Below are the code and all the weights of a small trained network. Each question names an input and a class and asks about switching units off, where a switched-off unit gives its printed mean instead of its output.

import numpy as np


def w(rows, s, z=0):
    codes = np.array(rows[::2]) - 128.0
    scale = np.full(codes.shape[1], s)
    scale[-1] = z or s
    return codes * scale


def norm(h):
    return h / np.sqrt((h * h).mean(-1, keepdims=True) + 1e-5)


def f(y):
    return y / 2 * (1 + np.tanh(0.7978845608 * (y + 0.044715 * y**3)))


def log_softmax(a):
    a = a - a.max(-1, keepdims=True)
    return a - np.log(np.exp(a).sum(-1, keepdims=True))


def net(x, mask):
    res = np.array(x, float).reshape(1, 6) / 4 @ E
    u = 0
    for l in range(3):
        y = f(norm(res) @ A[l][:, :-1].T + A[l][:, -1])
        res = res + np.where(mask[u : u + 8], y, B[l][:, -1]) @ B[l][:, :-1]
        u += 8
    return log_softmax(norm(res)[-1] @ U[:, :-1].T + U[:, -1])


A, B = {}, {}
E = w([
[110,152,114,165,157,142],'x0',
[151,85,173,113,210,137],'x1',
[128,131,124,128,117,127],'x2',
[138,120,131,111,104,119],'x3',
[147,215,231,167,66,193],'x4',
[49,3,98,186,46,223],'x5',
],0.004)
A[0] = w([
[157,97,32,100,136,135,122],'0.n0',
[88,156,175,133,123,194,75],'0.n1',
[181,147,54,153,173,49,178],'0.n2',
[70,84,171,117,146,211,56],'0.n3',
[75,166,125,120,125,54,223],'0.n4',
[143,145,115,105,193,90,125],'0.n5',
[154,218,225,129,145,85,61],'0.n6',
[55,155,196,144,172,254,249],'0.n7',
],0.0057,0.0012)
B[0] = w([
[75,80,29,192,155,235,157],'0.n0',
[119,80,162,72,66,153,155],'0.n1',
[251,136,184,75,17,109,202],'0.n2',
[72,135,72,188,21,131,163],'0.n3',
[254,124,106,49,156,143,170],'0.n4',
[160,121,24,93,126,164,175],'0.n5',
[92,173,169,185,186,104,253],'0.n6',
[180,147,106,69,17,103,216],'0.n7',
],0.0042,0.0038)
A[1] = w([
[205,215,216,114,144,138,127],'1.n0',
[171,134,55,66,164,20,3],'1.n1',
[254,133,48,89,174,97,99],'1.n2',
[77,44,11,183,156,242,133],'1.n3',
[130,142,145,127,172,167,172],'1.n4',
[73,133,163,123,90,245,130],'1.n5',
[28,97,206,162,108,150,100],'1.n6',
[207,175,114,73,132,167,155],'1.n7',
],0.0054,0.0025)
B[1] = w([
[7,84,126,133,118,74,255],'1.n0',
[186,56,117,85,27,231,167],'1.n1',
[169,174,36,110,93,249,213],'1.n2',
[142,120,169,65,227,30,233],'1.n3',
[140,160,182,117,86,221,139],'1.n4',
[210,48,125,220,171,140,173],'1.n5',
[218,134,70,41,87,254,151],'1.n6',
[123,169,96,58,189,140,196],'1.n7',
],0.0049,0.0046)
A[2] = w([
[25,223,229,140,159,43,94],'2.n0',
[118,136,95,79,199,2,131],'2.n1',
[183,156,105,142,192,131,151],'2.n2',
[84,25,105,123,169,15,70],'2.n3',
[135,148,86,92,67,122,126],'2.n4',
[191,100,201,133,89,146,117],'2.n5',
[142,97,50,89,131,146,254],'2.n6',
[162,95,205,169,112,176,254],'2.n7',
],0.0076,0.0017)
B[2] = w([
[81,170,253,21,119,78,254],'2.n0',
[77,43,127,206,76,134,212],'2.n1',
[183,143,60,153,72,174,150],'2.n2',
[105,118,153,162,188,69,193],'2.n3',
[159,72,169,157,183,135,162],'2.n4',
[100,127,60,179,99,103,153],'2.n5',
[105,222,149,105,207,153,204],'2.n6',
[164,174,117,150,67,150,165],'2.n7',
],0.0077,0.0066)
U = w([
[219,194,45,43,185,222,127],'0',
[65,191,243,37,92,41,4],'1',
[66,51,107,188,215,39,205],'2',
[170,113,84,214,9,184,173],'3',
],0.014,0.0013)

Each question gives the input, the list of numbers given to net, and the class t.
The units are the neurons (one row each of A and B). Each row of codes is followed by its name. A weight is (code - 128) times the scale printed after its matrix; where a second scale follows, it is the last column's (A, B and U).
mask holds one flag per neuron, layer by layer. A switched-off neuron (its flag False) gives its mean, the last column of its row in B, instead of its output. The means were averaged over made-up inputs and are rounded, as every weight is.
A unit's drop is (log p(t) with every unit on - log p(t) with that unit switched off) / (log p(t) with every unit on - log p(t) with every unit switched off).
unit that matters most: the unit with the biggest drop
k most important neurons: the k neurons with the biggest drops, biggest first
top k neurons in layer l: the k neurons of layer l with the biggest drops, biggest first
input [5,3,-3,-3,0,3], class 2: unit that matters most	1.n2
input [4,8,-2,4,0,-6], class 0: 3 most important neurons	[0.n5 1.n2 2.n0]
input [1,-3,-4,5,1,2], class 3: 2 most important neurons	[1.n0 0.n5]
input [-5,-4,0,-8,1,5], class 3: 2 most important neurons	[2.n0 1.n0]
input [2,-7,1,-4,-5,0], class 0: 2 most important neurons	[0.n2 0.n4]
input [4,1,-4,-2,1,5], class 3: 2 most important neurons	[2.n0 1.n0]
input [-3,7,3,-7,1,8], class 3: top 2 neurons in layer 1	[1.n0 1.n6]
input [-7,-4,-5,4,0,2], class 2: top 2 neurons in layer 0	[0.n6 0.n2]
input [7,-5,1,8,0,4], class 2: 4 most important neurons	[1.n3 1.n2 2.n0 0.n2]
input [2,-1,7,-2,0,1], class 2: 3 most important neurons	[1.n2 0.n6 0.n2]
input [8,6,4,6,-5,0], class 0: 2 most important neurons	[1.n2 0.n2]
input [-1,-3,5,3,0,2], class 2: top 2 neurons in layer 1	[1.n3 1.n2]
input [-5,-7,-8,1,-4,1], class 2: 2 most important neurons	[0.n0 1.n3]
input [0,-8,-4,3,-4,0], class 0: unit that matters most	0.n4
